[128 = 0]

[129 131 130 117 126 137 130 140 121 121 122 138 105 129 102 126 131 104] : <62> U
[118 140 130 113 128 151 132 167 111 128 136 138 119 108 106 128 123  82] : <67> T
[116 141 129 138 142 114 115 152 122 111 110 132  90 106 101 148 127  29] : <60> D
[125 147 132 120 143 144 138 142 121 122 144 138 117 120 121 125 122 102] : <67> T
[120 128 128 123 139 143 125 139 120 123 128 135 105 126 111 123 125  90] : <72> N
[125 125 141 122 101 166 125 152 130 138 149 120 135 132 131 118 130 176] : <67> T
[125 131 129 122 190 148 119 147 122 138 137 126 118 121 116 125 124 106] : <60> T
[112 144 125 138 145 147 139 150 113 126 128 125 111 111  99 137 117  66] : <72> M
[124 135 133 123 128 148 127 145 119 121 129 136  95 128 121 125 133 100] : <62> U
[118 145 127 132 157 141 120 143 115 129 128 129 111 108 106 138 115  62] : <62> M
[126 141 132 137 155 125 135 109 120  97 132 129 101 130 128 123 126  69] : <66> N
[132 142 129 115 118 115 132 153 122 125 116 136 106 119 112 132 132  84] : <67> D
[123 138 137 125 150 143 111 141 123 117 120 138  89 126 110 129 130  78] : <60> N
[113 122 126 123 128 118 122 146 125 121 126 127 125 113 108 129 129  64] : <72> D
[107 123 117 110  82  99 118 176 116 132 116 149 111  84  94 136 142  50] : <67> D
[119 143 132 124 139 116 128 138 123 115 114 137  92 101 116 134 127  65] : <66> N
[134 142 135 131 149 114 134 147 115 117 126 127 114 115 115 136 122  77] : <67> D
[122 134 127 118 128 120 129 131 122 118 111 147 103 114 112 130 118  81] : <66> U
[123 142 135 124 142 144 138 140 118 122 134 128 103 109 123 126 123 104] : <67> T
[134 145 133 114 141 131 131 139 122 116 124 139  95 120 116 128 126  85] : <62> U
[113 127 123 115 135 133 124 148 118 124 119 145 106 115 105 129 126  62] : <72> N
[126 120 132 117 108 150 122 163 119 133 137 130 115 138 113 122 133 127] : <67> N
[114 124 135 120 116 156 126 163 108 135 134 122 113 108 107 117 136 107] : <72> T
[124 131 128 127 117 127 135 141 125 124 127 128 133 133 122 133 130 104] : <67> D
[123 136 128 119 120 116 121 154 129 126 111 144 118 114 105 140 130  77] : <67> D
[117 134 125 110 123 133 115 150 121 123 110 148  77 103 103 134 136  69] : <72> U
[125 131 123 132 127 125 131 153 116 128 122 133 132 116 107 136 126  76] : <72> D
[124 147 127 125 142 118 117 141 123 116 101 145  79 112 108 143 145  61] : <67> U
[122 140 128 107 145 115 124 109 134 121 115 149 115 118 129 127 125 105] : <62> U
[114 124 127 125 128 127 107 160 118 130 118 139 120 109  98 135 134  66] : <60> D
[119 119 128 129 121 117 113 165 116 131 115 134 113 108  97 135 131  72] : <72> D
[124 141 130 120 136 101 135 131 122 118 118 139 120 113 124 134 131  86] : <66> D
[117 146 122 137 150 167 142 144 112 124 127 128  85 121 101 130 123  58] : <72> T
[119 125 123 127 134 134 124 137 123 129 131 127 134 128 116 128 128 105] : <72> D
[124 144 130 128 134 145 132 133 128 111 127 130  94 132 110 131 126  81] : <72> N
[122 143 133 130 147 101 137 129 124 103 111 141  88 104 117 136 128  44] : <66> D
[126 143 126 124 141 110 121 153 125 133 124 141 133 104 116 143 119  94] : <67> M
[120 132 125 121 127 120 124 144 118 129 120 132 110 107 116 132 130  90] : <72> T
[119 174 128 130 167 106 140 135 113 103 119 138  83  86 112 142 113  18] : <66> T
[117 124 129 127 130 142 118 151 129 122 138 135 125 130 109 120 127  86] : <62> N
[125 128 125 125 123 125 127 145 127 131 126 129 137 136 114 133 125 106] : <72> D
[119 125 134 113 131 120 131 145 118 115 110 144  92 106  99 129 128  51] : <66> U
[124 138 125 135 133 121 129 142 128 122 122 125 129 124 112 142 125  87] : <67> D
[120 108 127 123 107 146 130 149 121 141 144 128 148 130 116 119 124 140] : <72> T
[128 134 128 125 140  95 128 142 114 116 115 142 114 110 113 139 122  63] : <66> D
[114 130 124 131 131 139 130 138 123 134 133 125 138 107 115 129 123  99] : <72> M
[124 167 131 137 179 107 141 138 104 112 107 140  72  90  96 154 111   4] : <60> M

[128 137 126 129 129 129 126 133 114 141 136 124 128 136 130 126 119 125] : zm sb
[124 129 128 129 131 129 144 138 133 142 134 120 123 132 132 124 125 130] : zm ms
[131 135 126 125 129 127 123 136 130 145 136 127 133 135 130 128 124 133] : zm sb
[120 139 129 127 132 127 127 129 122 140 135 134 134 130 130 130 125 122] : zm sb
[113 134 125 123 134 136 118 138 116 143 130 129 130 133 124 125 123 144] : jj sb
[124 136 120 125 135 116 125 132 118 145 130 127 133 125 126 126 118 141] : jj sb
[121 136 130 125 135 130 120 132 123 146 135 125 132 130 126 127 123 134] : jj sb
[117 131 118 130 130 129 123 133 116 136 134 133 138 131 134 132 120 126] : zm sb
[126 137 133 129 131 132 130 136 134 139 131 118 128 132 127 130 129 142] : jj ms
[125 138 129 125 133 134 119 132 119 141 134 126 133 133 125 128 125 122] : zm Hb
[125 136 133 127 135 130 128 122 146 143 132 115 128 130 126 125 128 137] : jj ms
[133 129 130 121 121 126 131 136 130 138 130 125 124 129 126 126 124 118] : zm ms
[121 139 124 130 131 131 123 135 116 139 135 120 131 145 128 127 126 127] : zm Hb
[124 130 126 126 122 128 130 136 125 136 135 120 126 131 130 127 124 125] : zm ms
[119 129 129 125 129 128 128 138 129 133 136 123 123 132 129 126 127 127] : zm ms
[122 136 125 131 134 129 121 134 122 141 135 121 138 134 128 124 124 129] : zm Hb
[123 140 132 124 128 128 116 133 117 137 135 119 130 136 126 127 124 126] : zm Hb
[129 138 122 126 126 127 120 129 121 136 136 126 128 132 132 124 123 125] : zm Hb
[120 153 126 128 137 130 117 129 121 144 137 117 132 134 126 128 124 133] : jj Hb
[120 128 132 127 134 129 137 137 135 133 136 118 123 131 130 126 132 128] : zm ms
[136 136 122 126 126 126 121 124 122 135 124 139 135 128 131 129 126 127] : zm sb
[119 140 131 125 128 132 126 135 124 138 135 117 124 130 118 124 128 129] : zm ms
[128 125 130 124 119 126 135 136 126 130 133 124 123 133 105 125 130 114] : zm ms
[131 135 126 131 127 128 136 130 132 137 133 117 121 130 131 128 129 125] : zm ms
[135 133 130 123 122 128 140 141 134 131 139 129 122 132 127 126 132 117] : zm ms
[126 131 130 124 126 126 136 134 136 139 134 125 126 133 133 126 137 123] : zm ms
[118 129 126 126 136 126 124 131 129 140 125 131 135 131 129 126 132 144] : jj sb
[125 126 126 121 124 128 135 137 136 137 133 121 124 125 126 128 125 127] : zm ms
[144 135 117 129 120 133 136 135 136 127 132 110 119 121 129 124 122 123] : zm ms
[119 134 123 129 139 126 125 127 119 139 137 133 136 133 127 126 126 128] : zm sb
[127 138 119 130 131 124 120 130 121 133 139 134 137 135 126 127 121 133] : zm sb
[114 141 128 125 127 129 119 132 118 131 132 128 131 132 130 133 124 134] : zm sb
[119 132 120 121 128 125 126 132 116 136 134 133 127 136 131 125 125 122] : zm sb
[126 127 129 125 127 132 137 133 129 145 134 123 126 131 126 125 126 117] : zm ms
[122 141 126 130 132 130 116 129 127 145 138 135 137 136 133  95 119 139] : zm sb
[123 132 133 127 126 131 126 136 129 129 129 126 126 129 126 128 128 122] : zm ms
[125 135 128 131 136 129 116 132 128 136 125 135 135 127 128 129 118 145] : jj sb
[122 128 124 128 133 131 126 130 114 135 133 126 131 133 129 120 121 129] : zm sb
[134 140 132 126 123 133 132 140 137 136 134 113 128 128 126 125 127 120] : zm ms
[122 134 131 124 128 128 131 134 131 133 132 120 122 132 124 127 135 128] : jj ms
[118 138 124 131 138 130 130 132 121 147 138 127 133 136 133 122 120 134] : zm sb
[123 141 116 128 137 130 124 132 116 141 138 125 135 134 127 118 123 131] : zm sb
[138 140 137 128 120 131 133 140 137 136 124 114 118 131 123 130 127 131] : jj ms

[131 125 148  99 120 144 125 133 122 132 133 122 142 128 130 123 113 129] : Nq Hz
[127 126 133 126 119 127 119 127 131 133 125 124 131 129 118 128 127 135] : Nq cz
[118 118 148 128 125 146 134 130 123 133 121 124 126 115 124 131 132 137] : rr Hz
[126 124 145 127 128 144 135 130 121 133 121 126 130 114 125 123 131 139] : rr Hz
[124 127 129 128 123 119 117 121 132 131 120 123 127 133 116 130 129 132] : Nq ld
[120 125 136 125 129 135 131 123 127 128 118 127 116 116 125 125 134 129] : rr ld
[125 128 132 127 123 123 116 129 130 130 118 122 120 131 126 129 127 130] : Nq ld
[123 125 140 120 118 139 127 126 125 137 115 124 126 116 121 127 137 133] : rr Hz
[143 131 132 106  89 117  88 107 132 141 104 115 124 156 129 116 117 102] : Nq Hz
[122 125 134 129 132 134 125 124 127 120 124 127 116 124 128 128 133 128] : rr ld
[125 129 128 128 120 117 116 117 130 129 118 125 122 129 118 127 133 133] : Nq ld
[123 125 140 123 119 135 127 122 126 133 115 125 128 118 122 135 133 134] : rr Hz
[118 120 148 127 118 115 115 122 127 149 116 124 125 132 116 128 134 129] : Nq cz
[127 122 149 124 116 124 115 124 128 136 125 122 130 135 123 129 125 128] : Nq cz
[127 123 139 119 121 144 136 131 126 130 118 125 128 121 123 125 126 130] : rr Hz
[127 123 143 125 123 145 124 128 121 133 123 124 135 122 127 123 123 132] : rr Hz
[130 128 134 120 113 133 123 125 128 135 119 121 132 129 121 130 126 131] : Nq Hz
[131 132 130 122 121 134 125 128 125 130 126 122 135 123 122 124 123 135] : Nq Hz
[135 130 132 130 127 133 129 132 125 127 133 120 138 134 127 108 111 134] : Nq Hz
[119 124 137 129 130 129 132 120 125 130 121 129 119 120 126 130 140 131] : rr ld
[128 128 133 120 116 130 111 118 135 132 119 120 132 136 119 127 123 132] : Nq Hz
[119 126 150 128 122 137 123 125 125 141 118 126 122 124 127 125 133 123] : rr cz
[122 125 143 126 121 133 126 133 123 133 127 126 136 122 122 126 126 139] : Nq Hz
[125 131 123 133 139 119 122 120 126 128 121 123 123 129 119 130 132 130] : Nq ld
[128 130 135 124 120 131 118 119 125 133 119 123 124 132 121 128 128 128] : Nq ld
[123 129 140 121 117 124 119 130 127 138 122 124 133 122 117 131 128 137] : Nq Hz
[124 125 143 126 117 122 113 123 126 136 128 122 130 136 120 128 124 130] : Nq cz
[127 126 126 128 127 126 126 134 130 132 129 121 131 127 121 135 121 130] : Nq Hz
[121 128 130 129 122 123 120 124 132 124 124 122 125 121 120 128 120 135] : Nq ld
[130 130 134 119 110 129 114 127 131 134 120 118 134 129 118 126 119 134] : Nq Hz
[125 124 140 125 122 144 125 133 128 130 127 124 136 128 118 129 123 137] : Nq Hz
[128 124 148 126 123 132 123 124 129 136 120 125 128 121 120 128 128 131] : Nq Hz
[123 121 133 125 116 130 126 131 128 129 120 123 131 124 118 133 134 137] : Nq Hz
[124 128 139 130 133 127 123 126 131 131 129 121 130 124 118 128 124 141] : Nq ld
[123 127 131 128 127 120 125 122 125 131 124 126 126 125 120 128 128 139] : Nq ld
[132 127 142 122 121 132 119 131 122 133 122 121 136 126 120 126 122 139] : Nq Hz

[131 118 137 130 147 124 139 122 148 128 121 111 126 120 128 125 111 123] : Qb sj
[115 125 138 130 109 127 116 135 128 129 120 130 133 107 132 130 123 125] : nm sj
[129 124 134 128 143 127 139 116 134 130 122 113 127 114 132 124 112 130] : Qb pb
[116 132 153 125 130 119 134 131 131 121 124 131 125 114 123 129 118 131] : Qb sj
[125 115 136 125 138 125 126 128 136 129 129 120 126 117 123 129 118 124] : Pn sj
[117 128 128 122 112 130 126 134 118 121 127 135 134 117 131 134 109 130] : nm sj
[107 127 131 120 141 122 137 123 135 128 127 111 123 102 130 124 103 132] : Qb sj
[115 127 131 126 114 146 123 135 122 144 129 129 133 124 126 125 129 129] : nm sj
[109 130 126 128 106 125 127 129 120 129 110 134 134 104 128 140 125 137] : nm sj
[112 128 123 126 116 126 128 122 125 128 119 129 137 108 135 128 122 132] : nm pb
[123 107 161 119 118 113 121 128 117 117 124 136 129 101 130 136 126 121] : nm sj
[125 123 129 126 129 125 137 117 136 129 122 117 130 108 132 129 115 144] : Pn pb
[125 124 135 119 135 107 133 125 131 125 131 110 122 110 118 122 114 126] : Pn sj
[123 136 135 138 142 125 135 127 137 128 124 125 123 118 122 129 107 126] : Qb sj
[118 114 139 126 117 127 120 126 118 125 120 141 133 109 132 136 117 127] : nm sj
[138 118 140 125 150 128 126 125 135 125 123 117 119 117 130 131 116 122] : Pn sj
[119 131 132 125 117 128 119 133 120 121 124 131 127 114 126 129 119 129] : nm sj
[123 118 139 126 141 121 140 119 138 123 123 115 126 110 131 127 103 124] : Pn sj
[113 121 145 124 113 119 128 125 116 123 125 124 128  99 130 134 121 127] : nm sj
[119 118 141 124 117 122 125 135 122 125 123 127 130 106 128 132 125 120] : nm sj
[139 121 143 123 152 120 134 120 143 124 131 115 122 117 123 126 116 120] : Pn sj
[122 115 140 124 145 125 135 120 137 125 128 114 125 112 134 129 120 128] : Pn sj
[139 122 140 126 139 123 135 116 141 125 121 121 123 118 128 127 116 128] : Pn sj
[117 119 155 126 138 118 137 128 140 121 118 128 124 115 131 131 117 128] : mh sj
[132 122 132 126 151 126 143 120 140 125 125 111 131 124 126 123 116 136] : Qb sj
[120 136 118 129 108 130 131 137 120 125 123 126 131 122 126 126 130 132] : nm pb
[135 113 132 133 140 128 131 123 135 129 127 104 124 103 134 130 108 121] : Pn sj
[122 112 138 125 131 121 148 111 138 126 125 123 125 108 132 130 110 133] : Pn pb
[122 132 134 126 149 126 133 127 132 129 126 116 126 114 130 128 110 126] : Qb sj
[127 124 135 125 145 120 132 119 124 128 126 124 125 114 122 130 117 123] : mh sj
[119 133 132 127 136 125 140 116 141  89 123 130 123 115 128 135 106 133] : mh pb
[117 127 137 129 109 125 130 122 133 131 117 133 133 100 131 129 118 137] : nm pb
[124 115 134 141 121 115 133 115 130 124 128 113 122 104 130 123 118 131] : Pn pb
[126 121 127 126 121 127 112 133 115 118 125 128 134 111 134 128 130 130] : nm sj
[124 119 122 133 112 130 122 128 128 121 118 130 132 103 134 133 123 132] : nm pb
[120 122 151 128 143 118 145 121 132 128 125 128 124 115 125 132 114 124] : Qb sj
[119 125 148 122 144 120 138 119 131 125 131 123 127 116 127 129 110 129] : Pn sj
[113 130 126 133 104 122 125 124 123 125 124 136 133 104 131 130 118 136] : nm pb
[118 127 131 130 135 126 138 122 133 130 122 120 129 111 130 126 109 122] : Pn sj
[120 124 134 129 119 129 122 138 116 129 125 131 129 114 128 132 123 135] : nm sj
[121 112 141 123 136 125 137 127 131 128 127 119 124 113 127 130 127 125] : Pn sj
[115 131 133 124 120 125 123 128 122 123 121 128 130 100 129 129 111 133] : nm sj
[122 130 140 127 145 120 140 115 138 130 129 124 124 110 126 132 111 131] : mh sj
[129 123 126 125 141 128 128 126 135 130 120 120 129 113 135 130 109 126] : Pn sj
[117 126 131 128 127 123 145 118 143 127 124 119 123  98 131 127 106 134] : Pn pb
[123 123 129 128 114 129 117 130 116 126 128 127 145 121 138 132 127 127] : nm sj
[120 118 159 128 143 114 141 119 136 120 123 128 124 101 125 133  97 125] : mh sj
[133 114 143 122 142 122 134 127 135 125 121 117 125 118 130 132 113 130] : Qb sj
[128 130 113 119 133 124 130 126 133 136 133 105 125 120 133 123 113 131] : Pn pb
[119 135 120 129 139 125 139 119 139 136 122 109 117 115 136 122 109 132] : Pn pb
[129 139 117 129 130 125 135 119 126 106 126 123 128 120 126 124 110 133] : Pn pb
[117 116 133 122 112 119 119 118 121 122 125 122 132  94 138 131 114 129] : nm pb
[116 124 144 123 113 111 110 133 115 128 127 129 133 110 126 138 117 125] : nm sj
[137 126 123 123 146 126 137 118 137 134 128 107 124 114 131 124 111 130] : Pn pb
[118 122 147 125 116 134 118 127 122 132 128 130 130 107 138 129 119 128] : nm sj

[132 131 129 128 129 128 123 138 123 130 127 131 112 122 132 131 142 129] : Z F
[118 127 130 129 126 124 128 128 128 127 116 128 129 121 127 128 121 129] : Q R
[129 130 131 129 122 139 127 133 122 124 127 119 129 117 129 121 134 128] : H W
[123 111 115 122 116 122 154 145 132  85 134 107 123 122 120 141 119 126] : Q R
[120 121 123 128 122 130 132 132 128 109 125 117 128 116 125 129 121 128] : Q R
[130 125 129 126 126 123 138 140 126 130 124 121 128 119 128 130 121 134] : Q F
[133 115 125 129 120 126 138 140 129 110 134 104 124 128 118 142 128 126] : Z W
[120 131 121 126 130 122 131 120 132 113 127 126 127 119 124 139 139 125] : H P
[116 125 130 129 119 143 124 136 125 114 120 124 130 117 125 126 134 125] : H W
[127 133 124 133 121 135 132 127 123 104 120 114 130  97 128 127 142 128] : H R
[122 139 128 129 132 127 126 128 128 133 124 145 128 127 133 132 138 124] : Z F
[115 139 129 128 128 125 129 117 130 127 115 131 130 122 126 134 138 125] : Z P
[129 121 123 125 120 124 143 140 131 109 123 109 127 120 123 134 119 130] : Q R
[127 122 123 127 122 134 133 128 129 102 133 127 128 127 127 129 131 123] : V P
[135 123 118 124 127 115 144 133 137 108 136  98 126 119 119 135 129 133] : Q E
[121 124 125 127 122 123 132 131 135 112 131 127 130 127 120 141 136 122] : Z P
[120 126 127 126 117 129 130 131 129 112 126 123 129 127 124 132 132 123] : H R
[123 125 124 125 130 124 129 130 129 114 128 137 127 113 128 132 135 130] : Z P
[127 135 127 129 121 134 124 130 125 126 122 115 129 119 129 120 126 131] : Q W
[126 128 131 131 124 135 134 132 127 108 131 124 132 113 127 131 138 125] : H R
[124 118 127 129 125 126 132 141 128 118 120 124 127 116 129 129 125 131] : Q W
[129 130 124 126 126 128 130 126 128 116 130 116 128 121 121 137 145 129] : H E
[123 134 130 128 127 148 122 119 126 113 128 128 131 121 127 126 141 126] : V R
[128 119 123 122 127 118 139 130 138 108 127 107 124 122 119 136 128 132] : Q E
[122 134 126 127 124 142 126 119 126 109 129 123 131 112 127 127 149 124] : V R
[118 141 131 132 139 129 120 110 130 139 120 132 133 111 127 120 141 130] : Z E
[133 137 131 127 125 139 121 129 122 128 122 128 133 112 132 121 148 131] : Z F
[128 126 122 127 132 118 138 122 131 121 125 118 125 115 128 128 118 134] : Q P
[124 126 120 130 129 114 132 128 128 119 118 119 127 103 128 134 127 134] : Q P
[117 129 124 133 127 134 121 124 124 112 125 133 128 107 131 122 131 127] : Z R

[132 132 115 125 133 135 148 124 128 137 124 127 105 127 126 133 127 128] : cc cl
[127 134 111 130 132 136 135 124 131 138 129 133 132 124 130 129 127 126] : sl cl
[130 130 128 127 132 135 143 124 126 133 125 124 110 127 126 130 126 125] : cc cl
[129 131 118 124 134 130 144 128 131 134 128 121 116 128 126 127 126 127] : Jd cl
[132 129 122 131 133 130 140 130 130 132 126 129 115 131 126 130 128 130] : cc Sn
[130 130 122 126 132 133 145 129 129 133 124 121 108 132 125 127 126 131] : cc cl
[135 129 115 123 134 134 157 130 129 137 120 120  99 129 125 130 125 123] : sl cl
[129 129 114 127 132 127 136 134 133 131 120 129 123 134 132 112 128 134] : sl Ql
[125 142 116 133 131 132 132 125 128 134 127 122 121 125 128 126 127 129] : sl fh
[132 134 120 130 130 137 128 123 124 136 127 137 119 130 126 130 129 131] : cc fh
[126 131 111 115 127 129 159 128 134 134 122 111 117 125 130 125 125 116] : Jd Sn
[131 132 114 118 130 133 140 134 132 134 118 118 105 127 124 125 130 133] : sl cl
[127 133 114 129 128 132 151 122 131 134 123 118 111 130 133 127 125 123] : cc cl
[126 127 133 131 131 126 136 130 131 131 126 123 124 127 123 125 123 130] : Jd cl
[128 133 125 129 131 133 138 127 127 133 124 120 104 129 125 127 127 131] : Jd cl
[126 128 117 126 131 127 138 131 132 135 127 126 131 128 131 126 125 127] : Jd cl
[128 127 131 133 131 122 134 129 129 130 128 123 130 134 127 128 128 129] : bz cl
[125 122 136 132 133 121 144 132 135 131 131 121 133 135 120 127 128 121] : bz cl
[128 129 116 114 128 128 140 130 132 136 118 121 136 127 133 126 127 121] : cc Sn
[128 132 114 126 132 124 142 125 130 136 128 128 130 126 128 125 128 125] : Jd cl
[127 129 115 126 121 123 139 135 130 125 122 115 114 133 128 125 126 134] : Jd Ql
[124 126 131 125 130 122 136 127 134 134 134 124 154 125 123 126 127 116] : bz Sn
